In the rows, 128 means zero.
Facts:
bafle	β	treplo; bafle	β	lilunuk; bafle	β	lavu; bafle	β	kaskin
bafle	β	poplos; bafle	β	skeplo; bafle	β	brafus; bapun	β	klifen
bazuplus	β	siplik; bazuplus	β	vestam; brogral	β	tirodum; buza	β	skasto
deza	β	siplik; deza	β	tralam; deza	β	brorikul; deza	β	flomo
drarek	β	fonen; dridre	β	rutidem; dridre	β	skuflusi; dridre	β	votor
dridre	β	dotrik; dridre	β	muklon; fleken	β	fostes; fleken	β	norak
fleken	β	tidrum; flilol	β	dotrik; flilol	β	bufluk; gaplan	β	todruk
gepu	β	brorikul; gepu	β	kegrer; giples	β	fostes; giples	β	momi
giples	β	lilunuk; giples	β	skebi; giples	β	sagro; golus	β	komam
golus	β	vibrak; gomesus	β	skuflusi; gomesus	β	muklon; gomesus	β	nidem
gomesus	β	libel; gosagro	β	skeplo; grovi	β	klifen; grovi	β	sitru
grovi	β	kaplu; gudal	β	plesti; gudal	β	skeplo; gudal	β	gredadi
gudal	β	rabreles; klasul	β	breflem; klasul	β	druskos; klasul	β	kegrer
klifes	β	breflem; klifes	β	dotrik; klifes	β	ploklim; klifes	β	nidem
kligitis	β	tirodum; klivu	β	rutidem; klivu	β	gedugen; klusir	β	plesti
klusir	β	temem; klusir	β	lilunuk; klusir	β	plurebruk; klusir	β	flovol
klusir	β	gulik; kuflo	β	rutidem; kuflo	β	floflar; mugral	β	butelum
nota	β	trovuplak; nota	β	soklus; nugrok	β	treplo; nugrok	β	nidem
plapli	β	lilunuk; plapli	β	flovol; plapli	β	bregrun; pletrul	β	gedugen
plosem	β	tralam; plosem	β	bidron; plosem	β	klosok; plosu	β	flemas
plosu	β	ninor; redis	β	klifen; redis	β	plagegri; redis	β	brifo
riplebro	β	bufler; riplebro	β	nizasi; rogelon	β	vikela; rogru	β	flemas
sedror	β	bidron; siklel	β	fude; siklel	β	drufa; skatus	β	breflem
skatus	β	bufler; skatus	β	flotrudar; skatus	β	dotrol; skatus	β	berelas
skazegek	β	kegus; skazegek	β	bopan; skazegek	β	muklon; skazegek	β	brafus
skazegek	β	skeflis; skidron	β	rutidem; stapli	β	trovuplak; stapli	β	flumim
stebros	β	vigam; stebros	β	ninor; steklopor	β	vubem; steklopor	β	butelum
steklopor	β	dotrol; steklopor	β	vikela; stidul	β	plemak; stidul	β	klodrun
stuki	β	plemak; stuki	β	leplugrul; stuki	β	drefla; stuki	β	floflar
stuki	β	klosok; susivas	β	bregrun; susivas	β	ploklim; tafa	β	komam
tafa	β	kegrer; tagre	β	laroklel; tagre	β	dotrik; tidril	β	grotun
tidril	β	komam; tidril	β	flumim; zabrel	β	lavu; bazuplus	γ	ritrum
boma	γ	resezen; bopan	γ	stebros; breflem	γ	flilol; brigruk	γ	leplugrul
brogral	γ	gogru; brorun	γ	defu; bufluk	γ	skepavul; defu	γ	nota
detris	γ	brifo; dipluni	γ	redis; dotrol	γ	brogral; drarek	γ	klifen
dridre	γ	gepu; drotrur	γ	nugrok; druskos	γ	brorun; flilol	γ	klifes
fostes	γ	lilunuk; gaplan	γ	skidron; gogru	γ	bopan; gomesus	γ	rutidem
gulik	γ	lavu; kegus	γ	vibrak; klifen	γ	drotrur; klifes	γ	buza
klores	γ	rogru; komam	γ	siplik; lavu	γ	dotrol; libel	γ	dridre
melil	γ	sasetan; mugral	γ	pletrul; norak	γ	safik; nota	γ	susivas
nugrok	γ	stuklipo; nunitis	γ	skatus; ploklim	γ	brigruk; plosu	γ	sedror
rabreles	γ	temem; ritrum	γ	bufluk; rogru	γ	mugral; rutidem	γ	boma
safik	γ	dipluni; sagro	γ	tuta; sasetan	γ	gulik; siplik	γ	momi
skatus	γ	gomesus; skeflis	γ	sagro; skidron	γ	siklel; skuflusi	γ	gudal
soklus	γ	komam; sosten	γ	betre; stapli	γ	votor; stuklipo	γ	sosten
sturir	γ	detris; susivas	γ	sturir; temem	γ	klosok; todruk	γ	vubem
tralam	γ	grotun; trovuplak	γ	plemak; tuta	γ	flemas; vibrak	γ	ziska
vikela	γ	tralam; votor	γ	kaskin; vubem	γ	fostes; zabrel	γ	skuflusi
ziska	γ	ploklim; zonol	γ	libel

Known rows:
siplik: [157 118 129 111 108 112 165 166  97 119 138 123 158 103 105 124 111 108
 161 105 141 129 121 125 124 112 126 128 126 116]
stuklipo: [137 133 126 118 116 110 130 110 109 122 163 102 129 142 127 131 102 110
 186 104 130 122 113 172 136 112 122 109 117 157]
fostes: [132 145 148 134 110 113 152 140 101 119 125 106 129 110 108 121 107 111
 133 119 104 123 123 165 131 143 127 112 130 114]
sosten: [136 131 129 127 113 114 132 114 109 118 149 107 120 136 131 125 105 112
 168 106 122 125 119 161 132 112 125 111 124 145]
stapli: [116 140 125 138 118 111 133 122 100 158 128 184 126 113 132 148 108 153
 124  95 107 151 136 128 124 110 130 141 120 180]
gulik: [181 209 166 167 111 124 163 176 106 131 121 121 119 128 129 124 103 124
 144 155 107 121 136 154 125 168 124 107 127 113]
tuta: [115 130 125 129 110 108 144 129 101 121 122 122 120 108 120 122 105 115
 121 103 111 125 129 136 127 110 132 136 131 118]
deza: [139 127 127 115 122 125 114 122 123 117 126 168 127 131 171 151 170 172
 151  94 196 123 121  90 127 108 128 112 122 155]
momi: [126 139 127 118 137 141 118 118 110 116 121 135 118 138 132 120 134 109
 128 139 110 121 110 128 125 166 129 103 131 111]
redis: [112 129 124 154 158 103 117 114 167 121 127 178 119 143 172 120 147 126
 116  98 117 125 142 128 123 117 131 130 137 137]
kegus: [116 131 124 127 109 126 116 120 101 170 123 105 128 123 112 121 105 113
 117 157 103 124 125 127 133 130 123 155 124 114]
klusir: [113 167 125 127 148 133 113 120 123 118 119 156 119 163 186 124 134 221
 123  92 103 124 112  96 127 112 129 104 126 136]
golus: [114 128 125 116 150 148 119 121 103 128 135 196 129 142 140 136 146 149
 119 104 162 143 123  93 124 110 149 110 124 180]
klores: [115 129 129 134 107 111 135 125  98 122 128 119 126 110 121 125 111 117
 121  97 109 125 135 141 126 110 127 140 126 118]
brorun: [138 137 138 162 110 118 133 118 119 136 122 123 123 101 109 122 132 112
 143  95 106 122 134 137 140 107 127 167 124 141]
temem: [139 156 142 133 107 131 133 130  99 124 126 103 124 111 114 120 107 123
 147 121 106 121 126 152 131 135 128 108 126 114]
gaplan: [117 139 132 145 110 112 123 120 106 121 128 123 122 112 139 125 109 140
 118  97 112 128 140 133 126 108 129 140 126 130]
gedugen: [139  96 125 124 123 115 118 120 151 121 125 122 134 139 111 122 132 103
 118 165 136 130 112 104 125 155 125 143 125 115]

Rows:
No name comes twice in this set of rows, the named rows included.
[187 121 129 116 104 121 153 150  97 117 128 106 168 110 115 130 114 106
 180 100 155 125 128 113 129 110 123 143 123 119] -> tralam
[198 196 141 156 133 110 210 227 208 143 138  99 123 107 105 160 105 122
 121 193 130 122 179 202 126 145 125 127 128 152] -> dotrol
[119 143 140 182 125 144 129 118 117 175 126 186 119 102 117 123 160 111
 154  89 107 143 135 115 135 104 130 198 124 218] -> nota
[172 210 141 194 107 112 149 150 160 154 124 136 125 138 154 192 107 139
 116 130 109 127 171 137 123 124 124 146 123 180] -> brogral
[113 127 124 122 154 141 118 122  99 140 134 215 124 149 144 140 144 153
 114  99 163 149 120  96 126 108 154 113 124 190] -> tidril
[114 154 133 142 114 116 115 122 101 132 121 126 123 126 134 125 111 165
 126 100 102 125 123 110 126 110 128 110 128 122] -> zabrel
[111  95 120 178 121 134 108 142 123 162 117  97 119 156 156 129 102 169
 114  95 110 196 174  94 121 103 123 152 128 148] -> gomesus
[149 160 129 163 111 122 130 132 128 171 119 109 127 142 107 127 104 109
 120 183 107 140 126 128 125 143 120 149 123 120] -> bopan
[173 193 140 185 107 115 149 148 142 151 126 127 123 131 133 172 107 119
 126 137 107 122 162 152 121 135 122 141 122 158] -> gogru
[127 118 127 113 118 142 165 154 105 147 133 104 135 106 104 121 108 110
 141 128 129 135 132 149 129 108 128 145 124 140] -> druskos
[116 123 129 149 112 107 146 112 113 126 168 105 134 127 107 123 100 102
 140 121 108 120 141 249 123 137 128 123 126 114] -> klifen
[117 118 125  94 141 139 115 138 109 119 128 169 126 129 141 133 155 163
 131 101 190 130 112  98 124 108 135 111 126 161] -> gepu
[113  95 125 175 111 135 111 131 101 126 123 101 124 124 140 129 107 112
 131  90 109 141 187 170 124 110 125 125 143 124] -> boma
[156 102 126  98 114 180 139 143  98 115 146 134 154 118 108 124 158 103
 161 136 194 125 115 106 124 134 130 107 127 119] -> brorikul

The same nodes again, as new rows of numbers:
Known rows:
temem: [126 121 146 117  83 135 105 115 133 103 120 127 134 102 129 127 126 163
 145 153  82 123 143 120 139 129 155 125 119 112 149 102 137 163 123 140
 121 184 175 119 143]
nugrok: [210 165 155 148 106 149 121 138 166 122 135 132 128  79 128 137  80 148
 167 144 140 162 100 163 149 123 160 142  81  83 204 159 151  77 150 159
 155 122 140  95 110]
bazuplus: [156 134 100 155 131  97 128 151 176 135 152 105 162  93 150 110 132 142
 127 165 105 126 100 102 128 126 133 112 130 152 117 165 103  99 135  96
 123 115 153 141 151]
skazegek: [147 169 144 152 101 131 161 140 110  85 106 104 113 126 139 143  85  78
 128 184 180 149 145 145 115 135 133 141 103 142 150 188 128 122 133 149
 137  89 122 112  96]
gepu: [143 123 125 126 132  94 140 138 125 121 151  93 151 104 143 129 140  91
 151 117 117 139 123 113 133 100 101 114 119 183 117 185  94  79 111  88
 134  68 138 144 122]
riplebro: [125 158 175 147 147 125 141 139 128 135 147 129 151 129 169 142 164  96
 135 130 168 145 115 150 159 106  88 136 127 151 128 140 112 122 131 107
 160  85 119 137 111]
detris: [165 134 110 155 131 153 129 144 149 139 130 153 133 134 127 132 145 138
 117 143 114 111 102 129 111 129 138 158 134 140 136 101 123 140 136 123
 112 137 126 158 139]
brogral: [118 155 148 175 181  91  97 103 149 133 113 181 124 127 112 121 149 149
 134 197 134 131  54 121 120 176 156 127 115 161 118 145 149 126 136 117
 114 136 150 119 118]
skeplo: [106  96 158  95  85 143 126 103  83  95  98 121 103 133 102 140 122 127
 152 107  99 131 179 142 141 117 136 114 115 120 138 107 144 164 110 148
 126 173 151 107 133]
ritrum: [122 133 108 120 130 130 110 123 164 141 144 132 136 115 150 130 124 154
 107 155 110 127 112 118 127 145 141 138 130 122 127 122 128 138 137 124
 118 127 121 139 145]
butelum: [ 94 113 174 112 154 132 128 131 118 159 145 151 126 148 149 135 185 123
 129  77 138 121 132 164 172 107  77 120 151 114 119  88 132 151 127 124
 159 134 104 130 128]
betre: [126 126 127 130 131 135 141 124 103 133 124 127 119 151 132 140 120 121
 136  95 150 152 117 131 131 113 134 123 122 140 113 132 134 115 132 125
 131 116 123 121 143]
laroklel: [122 116 136 103 134 131 137 130 110 127 123 128 102 147 103 124 117  99
 121 113 147 117 154 158 123 129 106 125 129 109 142 146 140 130 116 146
 136 121  82 122  91]
gulik: [128  98 133  66  99 171  98 133 109 101  86 154 149 104  89 125 135 186
 113 179 146 106 136 107 181 120 125 138 115 114 143  97 123 139 144 143
 106 169 250 116 146]
tralam: [138  77  79 124 136  88 120 156 165 166 150 111 131 106 107  86 150 169
 126 120  75  83 122 110 137 111 122  78 147 118 109 140 119 116 117  99
 108 161 137 136 157]
rogelon: [111 156 173 140 148 126 136 143 122 143 142 140 152 136 179 138 174 105
 134 117 170 149 108 152 161 111  88 133 136 145 115 118 115 134 136 113
 155 100 116 132 127]
kegrer: [123  73 124  71 150 118 109 120 118 142 153 115 131 128  90 122 157 112
 159  60  85 112 157 122 132  99  83 110 130 146 134 127 118  92  94 105
 126 108 116 144  96]
tuta: [120 137 108 116 135 129 112 117 162 139 144 134 134 122 147 136 123 151
 101 149 105 128 112 121 129 149 142 137 136 122 125 116 122 139 134 128
 123 129 129 133 141]

Rows:
No name comes twice in this set of rows, the named rows included.
[164 177 109 143 116 120 139 163 176 122 134 109 120  99 150 122  83 102
  99 231 164 119 123 139 112 161 132 143 114 107 172 188 127 125 140 149
 129  88  89 120  86] -> dridre
[ 97 174 122 163 146 107 133 127  97 123 111 140 121 174 172 163 130 108
 127 134 176 164  69 118 105 147 154 137 119 181 103 126 139 141 132 120
 140 107 108 122 124] -> stebros
[141 129 129 113 117 136 112 130 145 120 124 129 110 117  98 104  95 133
 114 147 117 100 155 124 118 157 148 136 118  82 163 110 154 140 133 163
 128 155 128 123  92] -> kegus
[111 127 127 124 131 130 137 116 108 127 130 121 122 146 141 142 127 115
 122 113 140 144 128 125 127 121 129 127 130 146 101 133 127 130 128 122
 133 117 119 126 139] -> skepavul
[130 211 175 182 156 106 120 161 188 121 151 119 187  85 178 122 184 155
 161 180 174 141 123 145 136 118  75 158 147 117 175 121  76  98 126 123
 147  79 119 144 105] -> skatus
[120 169 145 160  98 127 149 123  95  96 104 116 143 129 168 156 126 110
 141 149 159 163 112 121 137 118 151 135 107 170 111 145 117 144 134 124
 142 121 168 116 150] -> fleken
[102 113 137 117  99 142 131 108  87 116 112 128 120 150 129 141 132 135
 140  95 124 139 136 124 145 118 141 113 127 145 114 108 134 153 122 131
 130 156 149 118 147] -> tidrum
[132  98 152  83 149 126  85 133 177 157 162 136 136  99 114 114 165 139
 129 118  86  99 152 149 162 128  82 128 140  87 176 105 130 134 121 136
 140 124 103 139  90] -> breflem
[141 146  88 163 123 103 179 175 119 133 119 100  99 143 135 115 109  93
 114 160 182 122 116 138 120 122 129  96 127 126 113 192 136 112 132 128
 135 113  96 104 117] -> kuflo
[126 102  85  82 154 133  71 106 142 139 138 138 137 132 102 142 130 155
 135 100  86 121 113  86  94 144 143 156 128 137 145  93 132 108 107 126
 108 121 125 152 110] -> trovuplak
[123 184  94 154 133 123 110 144 137 138 132 139 144 151 176 154 126 151
 105 161 165 143  57  97 111 158 164 163 121 147 129 102 129 142 142 128
 128 119 127 121 131] -> plosu

The same nodes again, as new rows of numbers:
Known rows:
stapli: [136 132 128 112 129 121 114 144 163 112 124 108 117]
klodrun: [121 129 140 142 136 136 132 120 115 133 127 142 131]
skazegek: [125 129 121 120 135 128 108 156 134 141 128 131 150]
klasul: [126 140 118 125 140 121  86 144 171 115 134 109 138]
flomo: [121 130 140 142 135 139 128 117 120 131 126 138 130]
buza: [126 132 147 126 147 140 109 154 144 133 123 133 143]
skatus: [139 121  91 108 129  90 135 141 132 122 134 101 108]
brorikul: [120 132 142 144 138 137 122 115 132 123 128 134 126]
berelas: [122 129 136 143 134 137 129 118 120 133 130 139 132]
brorun: [132 131 115 131 123 146 150 113 115 111 125 123 116]
klivu: [110 144 139 101 141 149 103 153 145 142 107 158 121]
tidrum: [121 128 140 143 134 138 131 119 117 132 127 140 131]
temem: [137 123 112 129 112 120 149 116 126 118 128 123 113]
sagro: [148 124 112 134 116 127 153 120 142 116 126 121 113]
gosagro: [122 121 137 117 125 130 110 174 139 137 114 139 150]
tagre: [136 131  73 112 129 113 103 154 127 147 147 116 166]
sosten: [133 123 113 116 105 110 133 110 114 139 129 112 113]
riplebro: [122 132 143 125 145 136 106 151 137 133 127 130 145]

Rows:
No name comes twice in this set of rows, the named rows included.
[125 124 137 120 129 134 112 165 138 137 117 138 147] -> giples
[130 139 106  89 121 125 122 146 153 128 113 136 104] -> skidron
[147 128 135 115 137 128 129 152 159 118 126 113 125] -> mugral
[140 125 103 126 111 118 146 112 125 122 132 122 114] -> votor
[164 127  27 101 106  90 117 159 158 130 154  88 155] -> klifes
[141 121  74  84  93  84 104 154 125 153 136  92 140] -> nugrok
[126 120 130 139 118 135 135 141 126 134 119 147 138] -> lilunuk
[135 128 123 107 123 116 120 144 142 128 126 110 125] -> drarek
[125 119 128 116 121 129 111 178 138 138 115 139 153] -> plapli
[125 129 119 140 130 131 129 118 113 136 134 136 138] -> laroklel
[119 132 144 138 135 144 129 118 118 134 123 147 124] -> floflar

